Each row is followed by its class. Each block has new classes.
[  6  -2   0   0  -3  -4   2  -1  -2  -2   2 -39  20 -10  -5  16 -15  10
  -2  -1  22  -6  -2]	[64]
[ 12  -3 -10   0  -3  -2  -4  -6   0   1   3 -25  21  -2  -6  -1  -3  26
   7   6  14  -2  -5]	[36]
[  6  -4   3  -1  -2  -2   3  -3  -3  -1   5 -36  18 -12  -6  14 -17  14
  -3  -3  21  -6  -3]	[64]
[  9  -8  12   3   2   9   0 -11   0  -4  10 -14  14  -2  -5  -6   0  22
  -1  -1  26  -9  -4]	[45]
[  6   4  -9  -3  -2   2   2   0  -2   7   1 -13  12  -4   1   4  -3   8
   4   6   8  -4  -5]	[85]
[  2  -1  -7  -1  -1   1  -1  -3  -2  -1   3 -21   5  -3  -2   4  -5   5
  -2   0   9  -1  -3]	[87]
[ 3 -7 13  1 -2  2  0 -4  0 -2  2 -7 16 -3 -5 -4  4  4  2  1 21 -8 -3]	[93]
[  1  -5   0  -3  -1  -5   2  -4  -5  -1   4 -31   8 -11  -4  12 -11  11
  -7   0  12  -3  -2]	[64]
[ 2 -6  7  2 -7 11  2 -6  0  0  4 -9 17 -2 -4 -4 -2  9  3  0 23 -5 -3]	[45]
[  9  -3 -13  -2  -3   2  -5  -4  -1   2   4 -19  10  -5  -4  -1   1  20
   4   5   3   2  -8]	[98]
[  4  -4   6   1  -1   7   3  -5   1  -1   5 -16  17  -5  -7   0  -4   9
  -3   2  21  -7  -3]	[77]
[  6   0  -8   1  -4   5  -7  -4  -2  -2   6 -31  14  -5  -5   8  -7  11
  -6   2  16  -8   2]	[72]
[  6  -8 -16  -6  -5   6  -4  -4  -1  -1   2 -13  12  -4  -3  -3   1  16
   1   6   4   4  -7]	[53]
[ 11   3  -1   5  -2   2  -1  -5  -2   2   3 -28  36  -4  -6   6 -12  20
  13   9  28  -7   3]	[91]
[  8   4  -4   0  -3  -1  -1  -5  -2  -1   3 -33  10  -6  -5   7  -6  11
  -3   2  14  -5  -3]	[97]
[ 10  -6 -10   1  -3   3  -6  -6  -2  -1   3 -16  12  -1  -3  -7   2  25
   2   5   6   2  -4]	[68]
[ 11  -4  -7   1  -2  -2  -5  -5   0   2   2 -24  11  -4  -4   2  -3  20
   2   6   9  -2  -4]	[98]
[  6 -11   4   2   0  13  -2  -7   1  -2   5  -9  11  -3  -6  -7   3  14
  -1  -1  19  -3  -6]	[45]
[  5  -3  -8   0   1   6   0  -5  -3  -1   7 -35  16  -6  -7  10 -11  13
  -2   1  19  -5  -1]	[97]
[  8  -6  -9   0  -5  -1  -4  -6  -1  -2   3 -17  14  -3  -5  -2  -2  21
   5   4   8   2  -5]	[58]
[ 11 -12 -11   2  -5   5  -2  -6  -8   0   5 -34   3  -9  -4   5  -6  18
 -11   0   6   0  -8]	[86]
[  8  -8  -1   2  -4   7  -1  -7   1  -2  23 -26  16  -6  -8   0  -2  19
   4  -1  20  -6  -4]	[83]
[  7  -5   1   0   1  12   2  -5   2  -1   6 -16  18  -3  -4  -1  -7  14
   1   4  23  -8  -3]	[77]
[  9  -4  -3   1  -5   2   0  -5  -3  -1   8 -39  25 -12  -6  13 -18  20
  -3   3  24  -7   0]	[38]
[ 14  -5   5   1  -2   7  -2 -10  -1  -1  13 -30  20  -4 -10   2  -7  24
   0   0  26 -12   0]	[80]
[ 12  -6 -12  -1  -4   1  -6  -6  -3  -1   6 -28  16  -7  -5   1  -1  28
   2   4  12   0  -7]	[98]
[ 10  -2  -4  -2  -5 -10  -2  -5  -1   1   6 -19  20  -3  -6  12  -5  19
   8   6  18  -3  -5]	[53]
[  7  -6  -1   1  -2   5  -1  -6  -1   0   7 -16  10  -3  -4  -2  -1  13
  -4   2  13  -7  -1]	[80]
[ 10   0   6   1  -1   2   0  -3   1   0   7 -26  29  -4  -8   5 -12  12
   6   5  34 -12   1]	[80]
[  9  -1   2   2  -4  -4   2  -2  -2  -3   7 -47  22 -12  -5  16 -21  18
  -2   1  28 -10   0]	[86]
[ 10  -6  -6   0  -5  -3  -5  -8  -2  -1   4 -27  21  -3  -7  -1  -6  30
   5   5  16  -1  -7]	[59]
[ 10  -3  -7   1  -3   1  -4  -5  -1   1   2 -15  15  -2  -3  -5   1  22
   5   7   9   0  -3]	[68]
[  6 -10  -4   0  -3  10   0  -9   0  -9   8 -22  19  -5  -8  -2  -6  22
  -1   0  22  -6  -5]	[65]
[  9   6  -3   0  -2   0   1  -2  -1  -1   7 -29  19  -3  -6   9 -12  12
   1   3  21 -10   3]	[75]
[  3  -1  16  -1   3  -1   4  -2   4   0  -1  -2  23   0  -1   0  -2  -2
   7   4  25 -10   1]	[54]
[ 13   0   2  -1   1   1  -3  -7  -1   0   8 -15  16   1  -4  -7  -1  30
   5   6  14  -7  -2]	[68]
[ 13  -1  -7   0  -2  -7  -3  -6   2   3   5 -31  25  -1 -10  -1  -8  31
  11   5  22  -7  -5]	[36]
[ 12   2   2   1  -1   0   0  -3  -2  -2   8 -30  15  -2  -3   7 -11  15
  -4  -1  20 -15   3]	[72]
[ 2 -4 12  0  0  2  4 -5  4  0  3 -6 15 -2 -5 -4  0  3  4  2 26 -8 -3]	[93]
[  2  -3  -3   0  -2  -3   3  -4  -1   0   7 -33  15  -7  -5  12 -15  13
  -6   0  15  -5  -3]	[64]
[ 10  -7  -5  -1  -4  -4  -7  -5  -1   4   3 -16  10  -1  -3  -5   2  24
   3   6   4   1  -7]	[59]
[ 11  -1  -5  -2  -4  -1  -1  -5   0   1   2 -26  21  -5  -5   4  -9  23
   8   6  17  -4  -4]	[98]

Each row is followed by its class.
[ 3  8  0  1 -1 -6 -3 -3 -3  5  4  1 -1 -4 -1  2 -8  2  4  2 -6  3 -2]	J703
[ 2 18 -2 -3 -3  4 -4 -6 -3  6  3  1 -2  1 -3  1 -4  1  1  2 -3  4 -1]	J703
[-2 10 -1 -1 -1  3 -6  0 -2  8  0  6 -9 -7  5 -1  0  4 -8  4 -4  3  0]	J703
[ 1 -1 -2 -2 -3  5 -6 -2 -4  1  4  3 -3  3  3  2 -7  2  0  0  6  3 -1]	J293
[-1  5  2 -3 -4  4 -4 -1 -1  8  6  6  6  4  5  3 -1  4 -2  0 -7  4  1]	J293
[-2  2 -1  1 -3  2 -4 -5 -6  3  2 -2 -2  3  1  1 -3  1  6  2  7  3  1]	J293
[-2  1  2 -1 -2 -3 -5 -2 -1  8  5  1 -1  4 -3  1  1  2  3 -1  1 -1  0]	J293
[-3  3 -1 -2 -5  0 -1 -2  0  5  7  0  1 -3  2  7  1 -3  9  2  6 -4 10]	J293
[ -2  11   0  -1   2  -4   1   1 -10   3  -1   3   6  -2  -1  -1  -3   6
  -3   7  -6   6  -1]	J703
[  1   2   0  -3  -4  -4  -9  -5  -4  14   7   4   4   2   2  -4  -3  -1
  -7  -5 -18   4  -1]	J703
[-2  9  1  1  1 -2 -7  3 -4  6  2 10 -2 -4  0 -1 -3  3 -2  0  0  2  4]	J703
[  1   5  -1  -3  -1  -5  -7  -1  -6   6   3   0 -11   1  -4   0   1   1
  -3   4  -8   3  -9]	J703
[-2  5 -2  2  0  1 -4  1  0  3 -1  1 -5 -2 -3 -2  4  2 -3  1  0 -1  3]	J703
[ 1  6  0 -3  0  2 -2  1 -1  4  4  4 -2 -4  0  3 -2  3  0  1 -5  2  0]	J703
[ -2  -3  -2  -1  -4   4 -10  -6  -4   5   5  -2  -3   4   0  -2  -5   4
  -1   1  -3   3   2]	J293
[-1 11 -1  0 -1  3  1 -1  6  3  5  3 -7 -3  3  6  1 -2  1  1  9  4 -3]	J703

Each row is followed by its class. Each block has new classes.
[  4   5  -1  -5   5  -3 -11  -4  -3   3   0  -4  -5  -1   2  -8  -1   0
   1  -3   3   0   3]	(57)
[-3  4  0 -6  1 -2 -7  0 -1 -1  0 -2 -1 -2  5 -4  1  1 -1  2  2  0  4]	(63)
[ 6  1 -1  5 -1  1 -1 -2 -2  4  2  9  2  0 -5 -3  6  5  3  0 -6  3 14]	(57)
[ 6  1 -1 -3  7 -3 -9 -4 -2  4  0 -5 -7 -2 -1 -9 -1  0  6 -3  0  0  0]	(57)
[ 0  1  0 -1  0  0  0 -1 -1 -1  0  0 -1  1  1  1  0  0  1  0  0 -1 -1]	(57)
[-13   9  -1 -14  -1  -4 -15   1   3  -5  -3  -4  -5 -10   6  -8   1   0
  -5   0   3   4  14]	(61)
[  4   3   0  -7   6  -2 -15  -3  -3   4   1  -4  -5  -1   3 -10   0   2
   2  -2   1   2   7]	(57)
[  8   3   0  -4   7  -1 -10  -4  -3   6   1  -4  -4  -1   2  -8  -2  -1
   4  -3   0  -1  -2]	(57)
[-3  9  0 -5 -1 -3 -5  1  1 -2 -2  0 -1 -5  0 -3  0  0 -3  0  0  0  7]	(61)
[  0  12   1 -15   8  -4 -24  -2  -4   5   1  -3  -2  -3   9 -11   1   3
  -1  -1   4   2  15]	(57)
[ -3   9  -5  -9   2  -4 -13   0  -1   1  -1  -1   0  -6   7  -6   3   0
  -3   2   3  -1  13]	(61)
[ -4  12   0 -15   3  -5 -21  -1  -1   2   0  -2  -2  -6   9 -11   2   4
  -4   1   3   2  19]	(61)
[  8   9  -1  -6   3  -3 -17  -2  -2   6   2   4   1  -3   3 -10   8   5
   1   2  -2   3  22]	(57)
[ 4  4  0 -1  2  0 -7 -1 -4  3  1  3  0  0  0 -4  4  3  3  1 -1  2 11]	(57)
[ 2  2  0 -3  6  0 -4  1 -3  4  2 -1  0  3  5 -1  1  0 -3  2  2 -2 -2]	(57)
[  4  12   0 -14   9  -5 -23  -3  -7   6   2  -3  -5  -3   8 -15   2   3
   2  -1   4   0  14]	(57)
[ -1   7   0  -8   3  -3 -11   0  -2   3   1  -2  -2  -1   2  -7  -1   1
   0   0   1   1   7]	(57)
[-1  3  0 -3  3 -3 -8  0 -4  1  0 -2 -3  0  3 -3  0  2  0  1  1  0  4]	(57)
[-2 -1  3  0  1  0  2  2  0 -2 -1  0  0 -1  1 -2  0 -1 -1  1 -1  0 -1]	(53)
[  4  12   2 -11   6  -3 -18   1  -6   8   4  -2   3   0  13  -9   2   2
  -1   2   6  -3  10]	(57)
[-1  4  1 -7  1 -2 -7  1 -1  1 -1  0  0 -2  3 -3  1  0 -1  1  2 -1  6]	(53)
[ 3  2  1 -2  2 -1 -3  0 -2  4  2  0  0  1  3  2  0  1  2  0  1 -2  0]	(57)
[ -6  15  -1  -9   0  -2 -11  -3   1  -1  -2  -1  -2  -5   7  -5   1   0
  -3   1   1   1   4]	(61)
[ 6  6 -1  3  2 -1 -7 -2 -4  4  3  7  3 -1 -2 -6  8  7  2  3 -4  4 20]	(57)
[ -4  13  -1 -12   1  -3 -10   0   0   0  -1  -2   0  -7   5  -6   1   1
  -4   2   2   2  13]	(61)
[ 5  3  1  3  4  1  1  2 -4  7  4 -1  8  6  8  1  0 -1  0  4  3 -6 -5]	(57)
[  3  -3   2   6   0   2  10   2  -1   4   3   0   7   8   3   7  -1  -2
   0   3   2  -5 -12]	(57)
[ 2  1  0 -4  3 -1 -5 -1 -2  3  1 -2 -3  1  0 -4 -1  0  3  0  1  0  0]	(57)
[ 4  4  0 -4  6 -1 -8 -3 -3  3  2 -4 -6  0  1 -6  0  0  4 -2  0  1  0]	(57)
[ 4  6 -1 -4  4 -1 -8 -1 -3  4  1  1  0 -2  2 -5  4  0  1  1 -1  1 12]	(57)
[  0   5   1  -7   2  -2 -11  -1  -2   4   0  -2  -2  -2   4  -6   1   1
  -1   5   4   1   7]	(57)
[-9  2  0 -6 -3 -1 -4  2  4 -4 -6 -1 -2 -7  2 -1  1  0 -4  1  1  1  5]	(61)
[-14   4  -1  -9  -4  -1  -7   3   5  -8  -5  -1  -3  -8   3   0   0  -1
  -7  -1   2   3   8]	(61)

Each row is followed by its class. Each block has new classes.
[ -2  -4 -15  -7  -1   7   1   4  -2  -3 -10  -2  -1  -2  -1  11  -7   3
   1  -5   6 -11  -3]	J541
[  7  -1 -13  -4  -2   4   2  -1   0   3  -9  -3  -1  -1  -2   2  -8  -4
   0  -3   1   6  -1]	J984
[ -2   0 -21  -6  -1  16  -4   6   3  -3  -8  -1   2  -4  -1  -3  -8   4
   5  -5   3  -4  -1]	J984
[  8   6 -21  -1  -4  13   8   1   1  -2  -3  -4   0  -1  -7  -3  -8  -4
   3  -8   0  -5   1]	J646
[-4  3 -8 -1  0  6  3  2  1 -3 -1 -3  0 -2  0  8 -4  4  2 -7  3 -3 -1]	J646
[ 12   9 -28  -3  -6  19   2   1   2   2  -5   2   0  -3  -7 -11 -12  -8
   2  -3   0   5   2]	J646
